Below is a small trained network, with its code and all its weights. Each question gives an input and a class and asks what happens when units are switched off, that is, made to give their printed mean instead of their output.

import numpy as np


def w(rows, s, z=0):
    codes = np.array(rows[::2]) - 128.0
    scale = np.full(codes.shape[1], s)
    scale[-1] = z or s
    return codes * scale


def norm(h):
    return h / np.sqrt((h * h).mean(-1, keepdims=True) + 1e-5)


def f(y):
    return np.maximum(y, 0)


def log_softmax(a):
    a = a - a.max(-1, keepdims=True)
    return a - np.log(np.exp(a).sum(-1, keepdims=True))


def net(x, mask):
    res = np.array(x, float).reshape(1, 8) / 4 @ E
    u = 0
    for l in range(2):
        y = f(norm(res) @ A[l][:, :-1].T + A[l][:, -1])
        res = res + np.where(mask[u : u + 12], y, B[l][:, -1]) @ B[l][:, :-1]
        u += 12
    return log_softmax(norm(res)[-1] @ U[:, :-1].T + U[:, -1])


A, B = {}, {}
E = w([
[142,131,35,36,165,239,144],'x0',
[125,125,132,125,134,128,132],'x1',
[131,84,166,163,91,215,54],'x2',
[124,123,131,121,130,127,135],'x3',
[130,133,126,132,126,130,125],'x4',
[3,74,49,171,81,129,185],'x5',
[129,130,127,130,128,129,127],'x6',
[130,188,171,133,32,183,224],'x7',
],0.0073)
A[0] = w([
[106,135,74,194,79,145,155,54],'L0N1',
[98,36,164,107,56,218,38,30],'L0N2',
[117,98,47,76,117,212,161,44],'L0N3',
[73,105,216,196,114,66,121,52],'L0N4',
[12,79,65,148,97,100,116,45],'L0N5',
[102,154,156,153,120,198,187,1],'L0N6',
[133,32,48,138,159,80,53,43],'L0N7',
[130,168,38,105,143,45,205,69],'L0N8',
[60,111,62,169,127,135,128,22],'L0N9',
[184,120,132,52,139,164,125,120],'L0N10',
[116,56,146,137,84,169,102,45],'L0N11',
[148,121,113,175,109,99,101,94],'L0N12',
],0.011,0.0046)
B[0] = w([
[123,58,224,85,111,203,111,194],'L0N1',
[153,203,75,222,229,121,180,251],'L0N2',
[70,153,83,129,74,100,62,251],'L0N3',
[50,228,92,110,77,78,70,249],'L0N4',
[125,89,248,51,133,213,139,254],'L0N5',
[216,64,88,132,61,109,137,176],'L0N6',
[226,29,46,90,103,58,124,241],'L0N7',
[126,171,103,255,200,160,167,222],'L0N8',
[133,67,201,63,175,234,174,199],'L0N9',
[86,176,169,109,109,91,69,224],'L0N10',
[93,173,96,232,162,128,200,186],'L0N11',
[111,142,125,120,132,84,97,166],'L0N12',
],0.008,0.0062)
A[1] = w([
[228,255,205,88,198,63,24,128],'L1N1',
[91,219,102,108,65,127,187,139],'L1N2',
[189,176,156,160,9,163,225,121],'L1N3',
[138,112,226,135,92,58,146,71],'L1N4',
[56,132,10,82,93,212,95,92],'L1N5',
[111,171,42,67,177,197,150,122],'L1N6',
[6,50,142,154,112,100,65,137],'L1N7',
[121,145,26,33,151,183,73,89],'L1N8',
[119,146,141,214,241,130,210,78],'L1N9',
[92,171,139,139,131,88,113,85],'L1N10',
[219,144,232,60,136,121,106,2],'L1N11',
[204,124,101,111,7,128,186,78],'L1N12',
],0.0077,0.0064)
B[1] = w([
[79,98,149,116,96,239,228,254],'L1N1',
[141,94,100,119,151,132,48,191],'L1N2',
[231,2,29,73,236,25,89,186],'L1N3',
[87,165,134,126,104,124,91,148],'L1N4',
[91,214,203,113,122,70,134,180],'L1N5',
[138,178,173,199,68,100,95,180],'L1N6',
[169,194,124,96,116,173,156,182],'L1N7',
[90,160,183,153,41,40,107,176],'L1N8',
[194,190,110,223,142,185,171,174],'L1N9',
[95,126,73,91,81,178,102,151],'L1N10',
[64,34,216,95,157,177,206,146],'L1N11',
[172,30,71,122,213,51,26,145],'L1N12',
],0.0078,0.0088)
U = w([
[79,64,231,81,117,215,225,176],'0',
[55,225,160,114,49,62,71,171],'1',
[169,171,105,252,195,154,181,174],'2',
[213,6,88,78,135,59,103,3],'3',
],0.018,0.0027)

Each question gives the input, the list of numbers given to net, and the class t.
The units are the neurons (one row each of A and B). Each row of codes is followed by its name. A weight is (code - 128) times the scale printed after its matrix; where a second scale follows, it is the last column's (A, B and U).
mask holds one flag per neuron, layer by layer. A switched-off neuron (its flag False) gives its mean, the last column of its row in B, instead of its output. The means were averaged over made-up inputs and are rounded, as every weight is.
A unit's drop is (log p(t) with every unit on - log p(t) with that unit switched off) / (log p(t) with every unit on - log p(t) with every unit switched off).
The circuit of an input: a set's keep is (log p(t) with only the set's units on - log p(t) with every unit switched off) / (log p(t) with every unit on - log p(t) with every unit switched off). Starting from the 12 units with the biggest drops (on a tie, the unit counted first), units are removed one at a time, each time the one whose removal leaves the highest keep (on an exact tie, the one counted first), for as long as the keep stays at least 0.8.
circuit, biggest first: the units of the circuit, biggest drop first
most important unit: the unit with the biggest drop
k most important neurons: the k neurons with the biggest drops, biggest first
k most important neurons of layer l: the k neurons of layer l with the biggest drops, biggest first
drop of u: that unit's drop, to one decimal
input [0,7,-7,7,-7,-4,-4,6], class 2: most important unit -> L0N8
input [7,-1,-5,7,-3,6,-7,3], class 1: 4 most important neurons -> L0N3, L1N1, L1N5, L1N6
input [2,1,5,1,-4,4,4,6], class 3: 2 most important neurons -> L0N6, L1N3
input [-1,6,1,2,2,3,-1,-4], class 3: 2 most important neurons of layer 0 -> L0N7, L0N1
input [5,-7,-3,5,-2,4,6,-1], class 1: 4 most important neurons of layer 1 -> L1N1, L1N5, L1N6, L1N8
input [7,-5,0,4,8,-6,6,7], class 1: 3 most important neurons -> L0N10, L0N3, L0N7
input [-4,-6,2,-1,4,-4,-8,4], class 0: 3 most important neurons -> L1N1, L0N3, L0N7
input [0,1,7,8,0,3,8,-7], class 2: 3 most important neurons -> L0N2, L0N11, L1N9
input [3,6,1,3,3,4,1,-5], class 3: 3 most important neurons -> L0N7, L1N1, L0N1
input [5,0,6,-8,-8,-1,3,2], class 2: 2 most important neurons -> L0N2, L0N4
input [7,-6,-1,-7,-3,2,-7,7], class 1: 2 most important neurons of layer 0 -> L0N3, L0N7
input [-3,-1,8,-7,-1,4,1,6], class 2: 2 most important neurons -> L0N2, L0N11
input [-6,1,6,-4,5,4,-2,8], class 3: 2 most important neurons -> L1N3, L0N6
input [-3,4,6,8,5,-6,-3,8], class 3: circuit, biggest first -> L1N3
input [7,-3,5,-2,-6,3,-5,8], class 3: 3 most important neurons -> L0N6, L1N3, L0N4
input [5,7,-5,5,5,-2,-3,-4], class 1: 4 most important neurons of layer 0 -> L0N2, L0N10, L0N11, L0N3
input [-7,-6,6,1,3,8,8,-4], class 0: 3 most important neurons -> L0N5, L0N9, L0N3
input [3,-5,4,6,2,0,5,3], class 2: 2 most important neurons -> L0N2, L0N4
input [-4,5,-5,-6,6,-5,1,-1], class 0: 2 most important neurons of layer 0 -> L0N2, L0N11
input [3,-2,-1,-8,-1,2,-3,2], class 1: circuit, biggest first -> L0N3
input [-3,-2,6,5,3,-3,0,6], class 2: 3 most important neurons of layer 0 -> L0N2, L0N7, L0N11
input [-4,-3,-6,-6,4,-4,1,2], class 2: 2 most important neurons of layer 0 -> L0N8, L0N5
input [-1,7,7,7,8,5,0,4], class 2: drop of L0N2 -> 1.8
input [-2,-3,5,2,8,-3,0,7], class 3: drop of L1N3 -> 0.3
